Here is a tiny trained network, its code and every weight. The questions are about switching its units off for an input and a target symbol, where a switched-off unit gives its printed mean instead of its output.

import numpy as np


def w(rows, s, z=0):
    codes = np.array(rows[::2]) - 128.0
    scale = np.full(codes.shape[1], s)
    scale[-1] = z or s
    return codes * scale


def norm(h):
    return h / np.sqrt((h * h).mean(-1, keepdims=True) + 1e-5)


def f(y):
    return y / 2 * (1 + np.tanh(0.7978845608 * (y + 0.044715 * y**3)))


def softmax(a):
    e = np.exp(a - a.max(-1, keepdims=True))
    return e / e.sum(-1, keepdims=True)


def log_softmax(a):
    a = a - a.max(-1, keepdims=True)
    return a - np.log(np.exp(a).sum(-1, keepdims=True))


def net(x, mask):
    ids = ['ΔΦβγεητψ'.index(c) for c in x.split()]
    T = len(ids)
    res = E[ids] + P[:T]
    q, k, v = (norm(res) @ M[0].T for M in (Q, K, V))
    z = softmax(np.where(np.tri(T) > 0, q @ k.T / 3**0.5, -1e9)) @ v
    res = res + np.where(mask[0], z, O[0][:, -1]) @ O[0][:, :-1]
    y = f(norm(res) @ A[0][:, :-1].T + A[0][:, -1])
    res = res + np.where(mask[1:13], y, B[0][:, -1]) @ B[0][:, :-1]
    return log_softmax(norm(res)[-1] @ U[:, :-1].T + U[:, -1])


Q, K, V, O, A, B = {}, {}, {}, {}, {}, {}
E = w([
[128,170,168,131,91,159,146,85,153],'Δ',
[139,134,151,113,51,173,126,69,137],'Φ',
[112,70,143,65,67,181,119,114,140],'β',
[134,82,187,160,133,117,96,93,193],'γ',
[79,113,165,65,159,175,113,59,121],'ε',
[2,150,165,118,166,101,199,235,150],'η',
[87,62,123,172,131,130,246,51,140],'τ',
[152,126,170,161,175,186,88,209,81],'ψ',
],0.006)
P = w([
[144,83,190,202,155,78,187,237,79],'0',
[100,125,137,116,120,255,128,99,198],'1',
[72,133,131,139,82,211,99,87,157],'2',
[72,132,130,160,69,158,68,105,143],'3',
[82,139,157,171,66,123,91,119,136],'4',
[93,141,181,184,69,99,109,117,114],'5',
[90,138,184,193,62,102,117,104,86],'6',
[82,111,187,202,67,97,135,104,58],'7',
],0.0039)
Q[0] = w([
[193,154,13,101,141,77,102,129,135],'h0',
[217,169,192,2,135,119,165,108,194],'h0',
[82,162,24,116,145,157,70,129,251],'h0',
],0.0065)
K[0] = w([
[145,200,129,3,159,184,100,65,211],'h0',
[32,149,98,110,98,76,46,98,116],'h0',
[110,131,44,203,150,233,107,128,159],'h0',
],0.0069)
V[0] = w([
[162,144,167,131,118,203,9,185,77],'h0',
[173,58,102,99,27,128,138,88,137],'h0',
[133,48,156,53,226,138,111,95,70],'h0',
],0.011)
O[0] = w([
[134,104,173,190,191,181,143,160,3,161],'h0',
[169,184,195,60,240,104,200,99,169,107],'h0',
[153,145,214,166,26,9,169,111,35,253],'h0',
],0.0054,0.0047)
A[0] = w([
[140,113,113,170,158,182,132,153,43,46],'n0',
[96,87,103,170,77,151,110,121,123,239],'n1',
[132,135,79,119,214,132,127,132,131,58],'n2',
[116,138,139,119,155,176,145,135,84,153],'n3',
[140,117,59,103,159,156,122,132,145,147],'n4',
[150,124,106,122,123,166,84,147,137,98],'n5',
[133,88,48,155,69,110,74,118,113,38],'n6',
[104,134,181,149,106,151,127,129,129,179],'n7',
[152,161,62,98,98,39,83,127,132,5],'n8',
[144,152,116,81,127,103,133,251,124,180],'n9',
[203,54,111,153,94,163,224,151,169,163],'n10',
[113,95,79,140,176,144,121,128,129,83],'n11',
],0.013,0.002)
B[0] = w([
[90,194,134,88,157,210,121,33,182,163],'n0',
[203,104,202,159,182,12,80,84,109,254],'n1',
[185,52,143,223,41,127,106,86,157,157],'n2',
[165,107,108,148,31,84,116,220,102,174],'n3',
[98,166,117,87,81,54,197,126,104,168],'n4',
[178,131,160,141,230,116,139,194,107,148],'n5',
[8,119,47,119,63,203,195,188,147,188],'n6',
[107,73,54,116,200,158,170,189,137,230],'n7',
[14,52,254,152,171,138,101,30,84,139],'n8',
[116,127,43,70,121,228,108,81,174,126],'n9',
[121,183,89,58,167,216,69,89,161,141],'n10',
[93,244,104,123,106,132,95,121,72,153],'n11',
],0.0079,0.0084)
U = w([
[137,254,82,112,138,82,70,137,110,99],'Δ',
[211,146,112,159,42,180,135,124,188,102],'Φ',
[153,148,163,50,165,182,222,183,122,163],'β',
[214,76,118,124,216,120,59,135,181,91],'γ',
[136,92,201,166,90,66,140,118,47,253],'ε',
[34,104,37,130,101,130,125,198,151,99],'η',
[85,144,125,63,121,101,183,17,204,52],'τ',
[98,152,146,169,160,241,86,114,77,27],'ψ',
],0.0064,0.0012)

Each question gives the input, a string of symbols that net reads in full, and the target symbol t.
The units are the heads (3 rows each of Q, K, V and O) and the neurons (one row each of A and B). Each row of codes is followed by its name. A weight is (code - 128) times the scale printed after its matrix; where a second scale follows, it is the last column's (O, A, B and U).
mask holds one flag per unit, heads first, then neurons. A switched-off unit (its flag False) gives its mean, the last column of its rows in O or B, instead of its output. The means were averaged over made-up inputs and are rounded, as every weight is.
A unit's drop is (log p(t) with every unit on - log p(t) with that unit switched off) / (log p(t) with every unit on - log p(t) with every unit switched off).
The circuit of an input: a set's keep is (log p(t) with only the set's units on - log p(t) with every unit switched off) / (log p(t) with every unit on - log p(t) with every unit switched off). Starting from the 12 units with the biggest drops (on a tie, the unit counted first), units are removed one at a time, each time the one whose removal leaves the highest keep (on an exact tie, the one counted first), for as long as the keep stays at least 0.8.
units of the circuit, in order: the units of the circuit, biggest drop first
most important unit: the unit with the biggest drop
top k neurons: the k neurons with the biggest drops, biggest first
drop of u: that unit's drop, to one decimal
input γ ε η, target γ: top 2 neurons => [n1, n6]
input Φ τ γ ε γ ε ε β, target Φ: units of the circuit, in order => [h0, n2, n1, n3]
input η η Δ ε β τ, target τ: top neuron => [n1]
input γ ψ γ, target γ: top 2 neurons => [n1, n7]
input γ β Δ Δ Δ ε, target γ: units of the circuit, in order => [h0, n7, n1]
input Δ β τ γ τ γ β η, target Δ: top 3 neurons => [n11, n6, n7]
input Δ Δ ε ε ε β, target Δ: units of the circuit, in order => [h0, n11, n7]
input η Δ ε Φ Δ γ ψ Φ, target ψ: top 2 neurons => [n0, n6]
input ε η Φ Δ, target η: units of the circuit, in order => [n6, h0]
input β τ γ Δ ε ε, target β: units of the circuit, in order => [h0, n1]
input ε Δ γ ψ, target ψ: top 2 neurons => [n0, n4]
input Φ ε ε ψ ψ Δ ψ η, target ψ: units of the circuit, in order => [h0, n0]
input β η Δ Φ, target β: top 3 neurons => [n1, n2, n6]
input γ ε β β ε Φ β, target γ: units of the circuit, in order => [h0, n7, n6]
input η β Δ γ, target η: units of the circuit, in order => [h0]
input Δ Φ γ, target Δ: units of the circuit, in order => [h0, n11, n4]
input Φ ε γ, target Φ: top 2 neurons => [n2, n1]
input ε τ ε η, target τ: units of the circuit, in order => [h0, n3]
input γ γ ε β, target γ: units of the circuit, in order => [h0, n1, n7]
input γ ε ε β ε ε, target γ: most important unit => n7
input Φ ε η, target Φ: top 3 neurons => [n2, n7, n6]
input Φ γ Δ ε Δ ε β ε, target Φ: top 3 neurons => [n2, n1, n3]
input ε ε γ η ψ ε, target ψ: drop of h0 => 1.0
